Below is a small trained network, with its code and all its weights. Each question gives an input and a class and asks what happens when units are switched off, that is, made to give their printed mean instead of their output.

import numpy as np


def w(rows, s, z=0):
    codes = np.array(rows[::2]) - 128.0
    scale = np.full(codes.shape[1], s)
    scale[-1] = z or s
    return codes * scale


def norm(h):
    return h / np.sqrt((h * h).mean(-1, keepdims=True) + 1e-5)


def f(y):
    return np.maximum(y, 0)


def log_softmax(a):
    a = a - a.max(-1, keepdims=True)
    return a - np.log(np.exp(a).sum(-1, keepdims=True))


def net(x, mask):
    res = np.array(x, float).reshape(1, 4) / 4 @ E
    u = 0
    for l in range(2):
        y = f(norm(res) @ A[l][:, :-1].T + A[l][:, -1])
        res = res + np.where(mask[u : u + 8], y, B[l][:, -1]) @ B[l][:, :-1]
        u += 8
    return log_softmax(norm(res)[-1] @ U[:, :-1].T + U[:, -1])


A, B = {}, {}
E = w([
[116,143,153,156,153,176,9,28],'x0',
[121,160,139,122,125,126,137,117],'x1',
[136,116,119,117,129,122,126,129],'x2',
[253,192,58,169,50,134,90,153],'x3',
],0.013)
A[0] = w([
[116,136,132,126,141,123,49,80,159],'0.n0',
[132,142,126,137,145,117,7,74,22],'0.n1',
[147,158,136,131,123,124,105,81,94],'0.n2',
[155,162,112,148,125,134,49,94,48],'0.n3',
[78,129,149,131,144,104,148,140,78],'0.n4',
[45,100,127,82,184,105,165,118,143],'0.n5',
[93,112,162,110,148,119,58,85,1],'0.n6',
[54,109,137,111,173,132,56,54,17],'0.n7',
],0.018,0.0037)
B[0] = w([
[182,102,114,222,205,83,15,74,230],'0.n0',
[82,53,181,99,1,236,146,104,253],'0.n1',
[167,69,111,171,45,116,161,154,181],'0.n2',
[140,198,201,125,27,99,75,179,228],'0.n3',
[184,40,123,118,107,128,152,104,181],'0.n4',
[133,86,231,171,65,202,135,121,250],'0.n5',
[130,177,69,94,181,53,133,150,206],'0.n6',
[97,221,82,74,226,38,159,168,246],'0.n7',
],0.015,0.014)
A[1] = w([
[119,203,78,112,24,136,134,171,139],'1.n0',
[76,67,173,123,121,184,92,37,177],'1.n1',
[135,156,81,179,115,216,65,53,43],'1.n2',
[175,180,32,172,138,45,161,164,47],'1.n3',
[143,21,140,192,142,217,173,83,42],'1.n4',
[107,121,162,89,137,177,174,122,1],'1.n5',
[173,158,133,137,135,44,77,153,186],'1.n6',
[63,155,67,98,253,84,74,97,91],'1.n7',
],0.022,0.0021)
B[1] = w([
[109,120,103,127,221,107,108,106,255],'1.n0',
[189,141,90,173,153,121,133,138,206],'1.n1',
[93,95,233,124,89,113,115,101,159],'1.n2',
[159,122,142,151,196,133,80,144,219],'1.n3',
[64,105,123,22,131,146,184,145,224],'1.n4',
[125,118,43,115,51,178,100,119,167],'1.n5',
[149,100,116,128,126,191,223,147,232],'1.n6',
[184,112,79,167,253,139,93,156,209],'1.n7',
],0.019)
U = w([
[96,95,116,77,90,158,212,158,196],'0',
[159,130,101,167,249,113,131,162,191],'1',
[150,119,200,199,58,112,66,112,168],'2',
[97,197,115,160,108,76,151,131,30],'3',
[119,226,104,146,93,74,149,118,3],'4',
],0.017,0.0051)

Each question gives the input, the list of numbers given to net, and the class t.
The units are the neurons (one row each of A and B). Each row of codes is followed by its name. A weight is (code - 128) times the scale printed after its matrix; where a second scale follows, it is the last column's (A, B and U).
mask holds one flag per neuron, layer by layer. A switched-off neuron (its flag False) gives its mean, the last column of its row in B, instead of its output. The means were averaged over made-up inputs and are rounded, as every weight is.
A unit's drop is (log p(t) with every unit on - log p(t) with that unit switched off) / (log p(t) with every unit on - log p(t) with every unit switched off).
most important unit: the unit with the biggest drop
k most important neurons: the k neurons with the biggest drops, biggest first
k most important neurons of layer l: the k neurons of layer l with the biggest drops, biggest first
drop of u: that unit's drop, to one decimal
input [5,5,4,1], class 2: most important unit => 0.n1
input [-7,1,7,0], class 0: 3 most important neurons => [0.n7; 0.n6; 0.n3]
input [5,-2,3,1], class 2: 2 most important neurons of layer 1 => [1.n4; 1.n7]
input [1,3,-1,6], class 2: 4 most important neurons => [0.n7; 0.n6; 1.n4; 1.n7]
input [0,-8,3,-6], class 0: 2 most important neurons of layer 0 => [0.n5; 0.n0]
input [1,-1,7,6], class 2: 2 most important neurons => [0.n7; 0.n6]
input [0,-7,1,-2], class 0: 2 most important neurons => [0.n5; 0.n0]
input [-5,-6,-1,-3], class 0: drop of 1.n0 => 0.0
input [-2,1,-1,-8], class 0: drop of 0.n5 => 1.6
input [2,1,-6,7], class 2: drop of 0.n7 => 0.2
input [4,-1,8,2], class 2: drop of 0.n1 => 0.4
